Below are the code and all the weights of a small trained network. Each question names an input and a class and asks about switching units off, where a switched-off unit gives its printed mean instead of its output.

import numpy as np


def w(rows, s, z=0):
    codes = np.array(rows[::2]) - 128.0
    scale = np.full(codes.shape[1], s)
    scale[-1] = z or s
    return codes * scale


def norm(h):
    return h / np.sqrt((h * h).mean(-1, keepdims=True) + 1e-5)


def f(y):
    return np.maximum(y, 0)


def log_softmax(a):
    a = a - a.max(-1, keepdims=True)
    return a - np.log(np.exp(a).sum(-1, keepdims=True))


def net(x, mask):
    res = np.array(x, float).reshape(1, 2) / 4 @ E
    u = 0
    for l in range(4):
        y = f(norm(res) @ A[l][:, :-1].T + A[l][:, -1])
        res = res + np.where(mask[u : u + 5], y, B[l][:, -1]) @ B[l][:, :-1]
        u += 5
    return log_softmax(norm(res)[-1] @ U[:, :-1].T + U[:, -1])


A, B = {}, {}
E = w([
[116,199,125,88,45,214,50,54,226],'x0',
[70,161,204,222,184,47,70,2,196],'x1',
],0.00094)
A[0] = w([
[93,144,150,141,143,117,104,110,129,176],'L0N1',
[254,125,166,154,125,95,129,69,125,2],'L0N2',
[131,119,126,142,160,114,142,142,104,146],'L0N3',
[125,102,126,133,156,117,132,155,83,19],'L0N4',
[136,135,112,100,121,159,134,162,102,145],'L0N5',
],0.0035,0.0057)
B[0] = w([
[135,70,88,84,109,155,147,157,151,253],'L0N1',
[40,236,53,38,28,190,29,2,171,128],'L0N2',
[147,131,137,118,58,133,100,99,137,206],'L0N3',
[113,237,165,117,117,166,68,138,54,128],'L0N4',
[101,90,129,118,136,139,113,125,164,217],'L0N5',
],0.0032,0.0026)
A[1] = w([
[141,123,134,166,183,59,155,166,67,96],'L1N1',
[98,254,168,156,89,106,84,149,26,1],'L1N2',
[122,86,96,101,121,130,138,151,147,140],'L1N3',
[100,131,169,167,159,101,111,97,156,107],'L1N4',
[158,175,142,73,147,186,78,192,17,12],'L1N5',
],0.005,0.0047)
B[1] = w([
[157,93,203,70,64,68,85,139,103,192],'L1N1',
[151,63,199,190,125,161,194,255,62,128],'L1N2',
[155,136,147,173,136,108,149,110,112,254],'L1N3',
[90,129,127,145,171,116,127,168,88,169],'L1N4',
[145,189,106,117,101,230,150,148,238,140],'L1N5',
],0.0046,0.0038)
A[2] = w([
[151,105,85,95,137,152,166,195,92,76],'L2N1',
[32,119,137,176,254,69,84,165,85,78],'L2N2',
[77,114,188,133,197,44,73,106,126,129],'L2N3',
[72,87,122,157,206,111,150,151,169,3],'L2N4',
[100,193,155,100,114,156,86,113,127,96],'L2N5',
],0.004,0.0036)
B[2] = w([
[70,159,113,157,201,187,133,157,197,164],'L2N1',
[86,174,78,86,126,191,82,117,178,212],'L2N2',
[172,137,70,140,138,221,213,200,154,252],'L2N3',
[246,4,164,114,114,83,158,146,135,154],'L2N4',
[101,136,168,122,134,35,73,72,69,160],'L2N5',
],0.0034,0.0028)
A[3] = w([
[96,161,32,137,220,221,179,191,158,75],'L3N1',
[143,129,110,143,90,180,159,132,148,157],'L3N2',
[175,157,107,234,147,124,165,86,129,3],'L3N3',
[159,144,141,226,152,94,175,40,119,59],'L3N4',
[49,198,98,53,95,166,4,65,155,25],'L3N5',
],0.0034,0.0017)
B[3] = w([
[33,148,45,254,228,232,186,138,254,253],'L3N1',
[97,144,135,127,150,114,95,122,116,214],'L3N2',
[117,148,142,74,114,95,94,88,97,161],'L3N3',
[81,176,87,87,156,132,73,102,111,168],'L3N4',
[195,67,174,136,103,86,193,197,87,205],'L3N5',
],0.0041,0.0038)
U = w([
[30,151,22,248,242,252,229,188,254,152],'0',
[230,36,218,99,27,32,204,208,51,207],'1',
[32,233,65,27,175,48,4,11,28,7],'2',
],0.0056,0.0014)

Each question gives the input, the list of numbers given to net, and the class t.
The units are the neurons (one row each of A and B). Each row of codes is followed by its name. A weight is (code - 128) times the scale printed after its matrix; where a second scale follows, it is the last column's (A, B and U).
mask holds one flag per neuron, layer by layer. A switched-off neuron (its flag False) gives its mean, the last column of its row in B, instead of its output. The means were averaged over made-up inputs and are rounded, as every weight is.
A unit's drop is (log p(t) with every unit on - log p(t) with that unit switched off) / (log p(t) with every unit on - log p(t) with every unit switched off).
The circuit of an input: a set's keep is (log p(t) with only the set's units on - log p(t) with every unit switched off) / (log p(t) with every unit on - log p(t) with every unit switched off). Starting from the 12 units with the biggest drops (on a tie, the unit counted first), units are removed one at a time, each time the one whose removal leaves the highest keep (on an exact tie, the one counted first), for as long as the keep stays at least 0.8.
units of the circuit, in order: the units of the circuit, biggest drop first
k most important neurons: the k neurons with the biggest drops, biggest first
k most important neurons of layer l: the k neurons of layer l with the biggest drops, biggest first
drop when u is switched off: that unit's drop, to one decimal
input [-3,-3], class 2: 3 most important neurons of layer 1	(L1N3, L1N1, L1N4)
input [-6,4], class 1: units of the circuit, in order	(L3N1)
input [-3,0], class 2: 2 most important neurons	(L0N3, L1N1)
input [8,6], class 1: units of the circuit, in order	(L3N5, L3N1)
input [0,-3], class 2: 2 most important neurons of layer 1	(L1N3, L1N1)
input [2,-1], class 2: 2 most important neurons	(L2N3, L1N1)
input [0,-1], class 2: 2 most important neurons of layer 1	(L1N4, L1N1)
input [-4,1], class 1: 2 most important neurons	(L3N1, L0N5)
input [-3,3], class 2: 3 most important neurons of layer 0	(L0N1, L0N3, L0N5)
input [1,-2], class 2: 3 most important neurons	(L2N3, L1N4, L1N1)
input [1,-3], class 2: 2 most important neurons of layer 1	(L1N3, L1N1)
input [-7,-4], class 1: 2 most important neurons	(L1N1, L3N1)
input [8,3], class 1: drop when L3N5 is switched off	0.2
input [-8,3], class 1: units of the circuit, in order	(L1N1)
input [-8,-5], class 1: drop when L0N3 is switched off	0.0
input [-1,1], class 2: drop when L1N1 is switched off	0.1
